Read these off the array that follows.
1) Give the entry in the bottom-left corner.
2) Give the smallest entry in the first column.
3) Give the last entry, reading row by row.
4) Give the smallest entry.
5) Give the third entry on the main diagonal.
6) Give the entry directly below 131.
7) Give the top-right entry.
8) Give the entry just right of 105.
[[149 111 118 120 127 119 122 123 116 127 121 108 143 126]
 [111 123 125 132 128 122 122 122 120 135 121 124 119 130]
 [118 124 133 134 138 138 121 126 133 143 117 118 123 133]
 [137 119 128 128 128 135 122 131 134 141 120 105 141 137]
 [138 111 114 121 125 114 121 114 106 123 117 120 129 115]]
1) 138
2) 111
3) 115
4) 105
5) 133
6) 114
7) 126
8) 141

x =
array([[133, 117, 138, 153, 138],
       [131, 107, 147, 113, 119],
       [117, 137, 143, 142, 141],
       [118, 120, 146, 146, 129],
       [117, 143, 104, 108, 107],
       [142, 136, 120, 111, 137]])
Rows and columns are numbered from 0.
The entry at row 1, column 0 is 131
The entry in the top-right corner: 138
The top-left entry -> 133
The entry in row 0 and column 2 -> 138
The entry just right of 118: 120
Report the entry just right of the smallest entry.
A: 108
Report the bottom-right entry.
A: 137
Report the entry in row 1 and column 1.
A: 107
Report the entry directly above 129.
A: 141
Report the entry in row 2 and column 0.
A: 117
Report the entry in row 0 and column 1.
A: 117
The bottom-left entry -> 142
Report the entry in row 2 and column 2.
A: 143

grid = [114, 112, 143, 139, 125, 142, 151, 118]
The entry just right of the smallest entry: 143
The entry just left of the smallest entry -> 114
The entry just right of 142? 151
The entry just right of 151 -> 118

Questions about the table below.
1) Give the 1st entry on the diagonal from the top-right corner.
2) Give the second entry on the diagonal from the top-right corner.
3) Give the entry just right of 131.
4) Give the 3rd entry on the main diagonal.
5) Give the second-last entry, reading row by row.
6) Give the fourth entry in reading order.
7) Give the fourth-last entry, reading row by row.
8) Give the entry in the bottom-right corner.
[[131 120 120 124 139 139 126 150]
 [111 129 123 133 124 127 109 150]
 [146 137 124 115 128 135 128 150]
 [125 144 137 130 111 118 129 150]]
1) 150
2) 109
3) 120
4) 124
5) 129
6) 124
7) 111
8) 150

[[133 136 133 114 147 146]
 [126 131 124 142 105 118]
 [119 141 125 123 131 128]
 [118 144 123 128 122 125]
 [136 137 134 115 145 149]]
Which number is the entry directly below 119? 118
The third entry, reading row by row: 133
Which number is the entry in the bottom-left corner? 136
Which number is the 1st entry, reading row by row? 133
Which number is the entry directly below the smallest entry? 131
The 3rd entry on the diagonal from the top-right corner -> 123
Which number is the second largest entry? 147
Which number is the smallest entry in the last column? 118
Which number is the entry directly above the largest entry? 125
The second entry from the end, reading row by row: 145
Which number is the third smallest entry? 115

B =
[[129 131 129 115 138 132 122 128 105 150 111]
 [141 118 145 152 134 121 139 138 132 124 126]
 [109 122 129 122 133 131 110 137 119 139 138]
 [141 129 139 140 131 135 135 128 122 124 128]
 [136 131 126 132 124 126 137 124 137 116 131]
 [121 144 120 116 130 132 121 129 123 122 137]
 [106 118 126 111 125 134 108 129 123 140 138]
 [130 129 125 129 123 124 131 126 137 123 128]
 [128 129 129 126 127 131 127 127 127 128 127]
 [127 121 125 123 122 127 128 121 135 133 122]
 [120 133 117 141 127 116 128 139 147 118 141]
 [127 151 114 126 130 120 132 131 136 114 129]]
The last entry of the smallest entry's row -> 111
The top-left entry -> 129
The entry just right of the largest entry?
Answer: 134
The last entry, reading row by row: 129
The 3rd entry on the diagonal from the top-right corner?
Answer: 119
The smallest entry in the first column?
Answer: 106
The entry directly above the largest entry: 115
The first entry of the largest entry's row?
Answer: 141
The smallest entry in the first row?
Answer: 105
The entry in the bottom-left corner: 127
The third largest entry: 150
The bottom entry of the column that holds the largest entry?
Answer: 126
The last entry in the row that holds the largest entry?
Answer: 126
The second entry on the diagonal from the top-right corner is 124
The entry just left of 147?
Answer: 139
The second entry in reading order?
Answer: 131
The fifth entry, reading row by row is 138
The largest entry: 152
The entry just left of the smallest entry -> 128
The second entry on the main diagonal: 118
The largest entry in the last row?
Answer: 151
The third smallest entry?
Answer: 108
The largest entry in the last column -> 141

W = ((112, 120, 124, 123, 132, 133, 131, 137, 144, 113, 128, 126, 106, 134, 110), (119, 137, 126, 133, 124, 131, 118, 132, 116, 123, 128, 126, 122, 113, 128), (133, 128, 126, 128, 115, 123, 129, 138, 131, 137, 135, 129, 133, 122, 118), (145, 128, 120, 133, 130, 118, 125, 127, 122, 138, 136, 126, 126, 124, 125), (135, 124, 138, 127, 122, 140, 140, 131, 139, 119, 121, 126, 118, 141, 126), (126, 134, 121, 143, 132, 139, 155, 131, 131, 116, 121, 137, 120, 131, 142))
The entry just left of the smallest entry -> 126
The entry just right of the largest entry: 131
Report the entry just right of the smallest entry.
Answer: 134
Report the smallest entry.
Answer: 106
The entry just left of the largest entry: 139
Report the largest entry.
Answer: 155
